Below is a small trained network, with its code and all its weights. Each question gives an input and a class and asks what happens when units are switched off, that is, made to give their printed mean instead of their output.

import numpy as np


def w(rows, s, z=0):
    codes = np.array(rows[::2]) - 128.0
    scale = np.full(codes.shape[1], s)
    scale[-1] = z or s
    return codes * scale


def f(y):
    return np.maximum(y, 0)


def log_softmax(a):
    a = a - a.max(-1, keepdims=True)
    return a - np.log(np.exp(a).sum(-1, keepdims=True))


def net(x, mask):
    res = np.array(x, float).reshape(1, 5) / 4 @ E
    y = f(res @ A[0][:, :-1].T + A[0][:, -1])
    res = res + np.where(mask, y, B[0][:, -1]) @ B[0][:, :-1]
    return log_softmax(res[-1] @ U[:, :-1].T + U[:, -1])


A, B = {}, {}
E = w([
[130,100,121,74,171,67,210,133,159,170,165,125],'x0',
[158,129,122,162,70,102,146,162,233,107,95,105],'x1',
[56,112,122,161,188,168,153,152,154,135,64,150],'x2',
[141,50,163,161,122,142,213,136,89,9,142,232],'x3',
[132,128,123,129,143,128,106,125,145,116,144,134],'x4',
],0.013)
A[0] = w([
[148,139,128,143,66,112,114,137,253,164,77,91,66],'N1',
[123,153,110,124,138,117,55,138,153,219,126,75,84],'N2',
[117,134,131,90,179,69,171,119,172,205,158,100,62],'N3',
[133,116,125,106,158,103,142,134,159,179,151,118,39],'N4',
[187,147,122,91,44,87,75,122,101,180,195,90,13],'N5',
[60,136,118,144,204,167,115,142,175,195,50,113,13],'N6',
[107,155,132,165,73,176,7,121,105,148,71,98,2],'N7',
[111,141,130,101,201,143,72,114,38,205,141,106,61],'N8',
[112,157,133,96,116,127,86,112,149,218,102,95,89],'N9',
],0.02,0.0039)
B[0] = w([
[9,135,91,106,128,99,116,140,88,161,246,136,230],'N1',
[168,98,154,146,138,102,217,145,115,49,133,140,252],'N2',
[239,149,63,107,94,207,85,151,116,161,103,127,224],'N3',
[182,129,111,119,121,161,135,165,99,180,95,134,179],'N4',
[65,139,198,160,180,106,99,80,179,146,16,92,236],'N5',
[92,140,210,154,163,86,99,69,178,136,28,85,217],'N6',
[248,138,65,90,107,194,116,164,114,190,97,128,223],'N7',
[14,137,87,114,111,87,127,152,117,155,245,127,230],'N8',
[146,98,145,145,104,145,131,108,132,42,160,187,232],'N9',
],0.015,0.028)
U = w([
[198,76,177,190,85,126,221,133,118,26,134,193,245],'0',
[63,178,102,125,92,90,109,148,118,207,195,122,157],'1',
[251,175,95,113,89,201,105,167,132,218,48,120,2],'2',
[126,173,227,188,156,97,100,57,196,180,3,82,120],'3',
],0.008,0.0022)

Each question gives the input, the list of numbers given to net, and the class t.
The units are the neurons (one row each of A and B). Each row of codes is followed by its name. A weight is (code - 128) times the scale printed after its matrix; where a second scale follows, it is the last column's (A, B and U).
mask holds one flag per neuron, in row order. A switched-off neuron (its flag False) gives its mean, the last column of its row in B, instead of its output. The means were averaged over made-up inputs and are rounded, as every weight is.
A unit's drop is (log p(t) with every unit on - log p(t) with that unit switched off) / (log p(t) with every unit on - log p(t) with every unit switched off).
The circuit of an input: a set's keep is (log p(t) with only the set's units on - log p(t) with every unit switched off) / (log p(t) with every unit on - log p(t) with every unit switched off). Starting from all 9 units, units are removed one at a time, each time the one whose removal leaves the highest keep (on an exact tie, the one counted first), for as long as the keep stays at least 0.8.
circuit, biggest first: the units of the circuit, biggest drop first
k most important neurons: the k neurons with the biggest drops, biggest first
drop of u: that unit's drop, to one decimal
input [7,-5,-5,-2,-4], class 2: most important neuron : N3
input [5,1,-5,-2,6], class 2: 3 most important neurons : N3, N6, N4
input [8,-1,8,2,-8], class 2: 3 most important neurons : N3, N5, N4
input [7,-7,8,4,-2], class 3: 3 most important neurons : N1, N6, N7
input [-8,7,4,-8,2], class 0: 3 most important neurons : N2, N9, N3
input [4,-8,-2,7,3], class 1: 2 most important neurons : N2, N9
input [5,4,7,6,3], class 3: 2 most important neurons : N2, N9
input [2,8,-8,7,-8], class 1: 2 most important neurons : N2, N6
input [-4,6,-8,-3,1], class 3: 2 most important neurons : N5, N8
input [6,2,-8,6,-5], class 3: 2 most important neurons : N7, N2
input [3,7,-6,3,-7], class 1: 2 most important neurons : N1, N6
input [-3,3,1,-1,-8], class 1: 4 most important neurons : N3, N1, N4, N5
input [3,-2,-2,-8,-8], class 0: drop of N2 : 1.8
input [-1,8,-1,7,7], class 1: circuit, biggest first : N2
input [6,-7,7,-7,5], class 0: drop of N5 : 0.8
input [-5,6,8,3,6], class 3: drop of N6 : 8.0
